Here is a tiny trained network, its code and every weight. The questions are about switching its units off for an input and a target symbol, where a switched-off unit gives its printed mean instead of its output.

import numpy as np


def w(rows, s, z=0):
    codes = np.array(rows[::2]) - 128.0
    scale = np.full(codes.shape[1], s)
    scale[-1] = z or s
    return codes * scale


def norm(h):
    return h / np.sqrt((h * h).mean(-1, keepdims=True) + 1e-5)


def f(y):
    return np.maximum(y, 0)


def softmax(a):
    e = np.exp(a - a.max(-1, keepdims=True))
    return e / e.sum(-1, keepdims=True)


def log_softmax(a):
    a = a - a.max(-1, keepdims=True)
    return a - np.log(np.exp(a).sum(-1, keepdims=True))


def net(x, mask):
    ids = ['βγδεζηλξπστω'.index(c) for c in x.split()]
    T = len(ids)
    res = E[ids] + P[:T]
    r = norm(res)
    for j in range(3):
        rows = slice(3 * j, 3 * j + 3)
        q, k, v = (r @ M[0][rows].T for M in (Q, K, V))
        z = softmax(np.where(np.tri(T) > 0, q @ k.T / 3**0.5, -1e9)) @ v
        o = O[0][rows]
        res = res + np.where(mask[j], z, o[:, -1]) @ o[:, :-1]
    y = f(norm(res) @ A[0][:, :-1].T + A[0][:, -1])
    res = res + np.where(mask[3:15], y, B[0][:, -1]) @ B[0][:, :-1]
    return log_softmax(norm(res)[-1] @ U[:, :-1].T + U[:, -1])


Q, K, V, O, A, B = {}, {}, {}, {}, {}, {}
E = w([
[152,137,162,134],'β',
[83,156,122,118],'γ',
[101,73,150,147],'δ',
[83,140,126,141],'ε',
[108,133,121,155],'ζ',
[111,157,109,121],'η',
[144,132,115,172],'λ',
[120,138,112,158],'ξ',
[120,149,105,149],'π',
[94,115,248,84],'σ',
[107,149,116,145],'τ',
[49,149,131,99],'ω',
],0.018)
P = w([
[54,139,154,156],'0',
[145,125,96,3],'1',
[200,145,158,170],'2',
[152,114,88,64],'3',
[135,137,161,169],'4',
[162,109,102,102],'5',
[143,138,166,165],'6',
[186,98,97,122],'7',
[144,140,167,164],'8',
],0.011)
Q[0] = w([
[106,146,170,169],'head 0',
[201,126,149,114],'head 0',
[143,174,176,188],'head 0',
[69,159,38,156],'head 1',
[31,72,63,131],'head 1',
[120,166,228,97],'head 1',
[104,206,254,227],'head 2',
[188,54,120,39],'head 2',
[84,72,89,139],'head 2',
],0.0089)
K[0] = w([
[130,120,115,90],'head 0',
[35,119,132,118],'head 0',
[107,76,120,115],'head 0',
[87,144,75,167],'head 1',
[2,78,35,97],'head 1',
[156,163,192,96],'head 1',
[192,69,247,142],'head 2',
[117,227,99,157],'head 2',
[123,71,118,166],'head 2',
],0.0098)
V[0] = w([
[131,121,95,177],'head 0',
[106,95,105,50],'head 0',
[103,144,132,150],'head 0',
[183,204,253,90],'head 1',
[69,142,52,116],'head 1',
[151,133,114,93],'head 1',
[214,159,255,92],'head 2',
[107,36,168,116],'head 2',
[189,161,68,188],'head 2',
],0.008)
O[0] = w([
[130,148,130,100,122],'head 0',
[87,121,99,90,128],'head 0',
[110,140,81,123,219],'head 0',
[82,115,109,129,135],'head 1',
[222,140,116,127,252],'head 1',
[118,124,143,86,66],'head 1',
[141,171,193,129,96],'head 2',
[254,77,199,132,95],'head 2',
[98,84,59,144,32],'head 2',
],0.0069,0.0016)
A[0] = w([
[224,160,138,56,232],'neuron 0',
[132,112,114,9,214],'neuron 1',
[135,166,144,89,174],'neuron 2',
[94,127,56,74,25],'neuron 3',
[166,172,117,133,170],'neuron 4',
[111,43,185,140,199],'neuron 5',
[54,111,60,124,177],'neuron 6',
[148,73,145,165,66],'neuron 7',
[76,74,195,73,252],'neuron 8',
[186,78,137,170,192],'neuron 9',
[132,154,186,154,80],'neuron 10',
[154,1,69,70,251],'neuron 11',
],0.0088,0.0034)
B[0] = w([
[131,50,114,79,223],'neuron 0',
[26,2,132,66,223],'neuron 1',
[164,94,131,173,180],'neuron 2',
[218,164,152,175,194],'neuron 3',
[140,110,93,74,189],'neuron 4',
[204,190,20,79,199],'neuron 5',
[175,86,176,63,248],'neuron 6',
[203,171,107,125,146],'neuron 7',
[198,93,78,151,225],'neuron 8',
[106,61,163,56,192],'neuron 9',
[115,180,106,204,192],'neuron 10',
[116,44,213,39,254],'neuron 11',
],0.0082,0.005)
U = w([
[97,60,139,78,173],'β',
[246,91,86,112,137],'γ',
[166,159,1,144,104],'δ',
[176,221,68,66,58],'ε',
[103,206,152,71,95],'ζ',
[146,80,93,201,68],'η',
[101,65,137,208,60],'λ',
[74,167,69,139,193],'ξ',
[138,80,61,196,76],'π',
[179,155,248,133,69],'σ',
[63,121,176,160,126],'τ',
[150,193,138,206,253],'ω',
],0.014,0.0052)

Each question gives the input, a string of symbols that net reads in full, and the target symbol t.
The units are the heads (3 rows each of Q, K, V and O) and the neurons (one row each of A and B). Each row of codes is followed by its name. A weight is (code - 128) times the scale printed after its matrix; where a second scale follows, it is the last column's (O, A, B and U).
mask holds one flag per unit, heads first, then neurons. A switched-off unit (its flag False) gives its mean, the last column of its rows in O or B, instead of its output. The means were averaged over made-up inputs and are rounded, as every weight is.
A unit's drop is (log p(t) with every unit on - log p(t) with that unit switched off) / (log p(t) with every unit on - log p(t) with every unit switched off).
The circuit of an input: a set's keep is (log p(t) with only the set's units on - log p(t) with every unit switched off) / (log p(t) with every unit on - log p(t) with every unit switched off). Starting from the 12 units with the biggest drops (on a tie, the unit counted first), units are removed one at a time, each time the one whose removal leaves the highest keep (on an exact tie, the one counted first), for as long as the keep stays at least 0.8.
units of the circuit, in order: the units of the circuit, biggest drop first
most important unit: the unit with the biggest drop
k most important neurons: the k neurons with the biggest drops, biggest first
which heads matter: for each layer, one digit per head in row order, 1 if its drop is at least 0.15 and else 0, layers parted by /
input γ β σ ξ ω β β π ζ, target ω: most important neuron	[neuron 11]
input π τ ξ π ξ, target π: units of the circuit, in order	[neuron 11; head 2]
input β ε π δ π ω ε, target γ: units of the circuit, in order	[head 2; neuron 5]
input ε π γ γ ε γ η, target ε: units of the circuit, in order	[neuron 1; neuron 11; neuron 8]
input β β ω ε γ, target ω: which heads matter	000
input π λ δ ω β η τ, target ω: units of the circuit, in order	[neuron 11; neuron 1; neuron 6]
input τ ξ π β η, target ω: which heads matter	000
input ε ξ β π ε ε ω, target ω: which heads matter	000
input η ξ γ, target ζ: 3 most important neurons	[neuron 6; neuron 1; neuron 5]
input ω β γ, target ω: which heads matter	001
input π τ τ ζ ε, target τ: 2 most important neurons	[neuron 5; neuron 8]
input β δ τ τ π ω ε, target γ: units of the circuit, in order	[head 2; neuron 5; neuron 11]
input σ ζ π, target σ: 2 most important neurons	[neuron 8; neuron 5]
input σ τ ε η γ ω γ, target σ: most important unit	head 2
input ξ τ ε ζ τ, target ξ: 4 most important neurons	[neuron 11; neuron 8; neuron 3; neuron 5]
input δ ω ω, target γ: units of the circuit, in order	[head 2; neuron 11]
input ξ τ λ ω τ, target ξ: 2 most important neurons	[neuron 11; neuron 8]
input ζ π π ε δ ζ η β, target β: units of the circuit, in order	[head 2; neuron 11]
input σ β ζ ε π π τ ε η, target ω: which heads matter	010
input τ δ ε ξ β τ γ π, target β: which heads matter	001
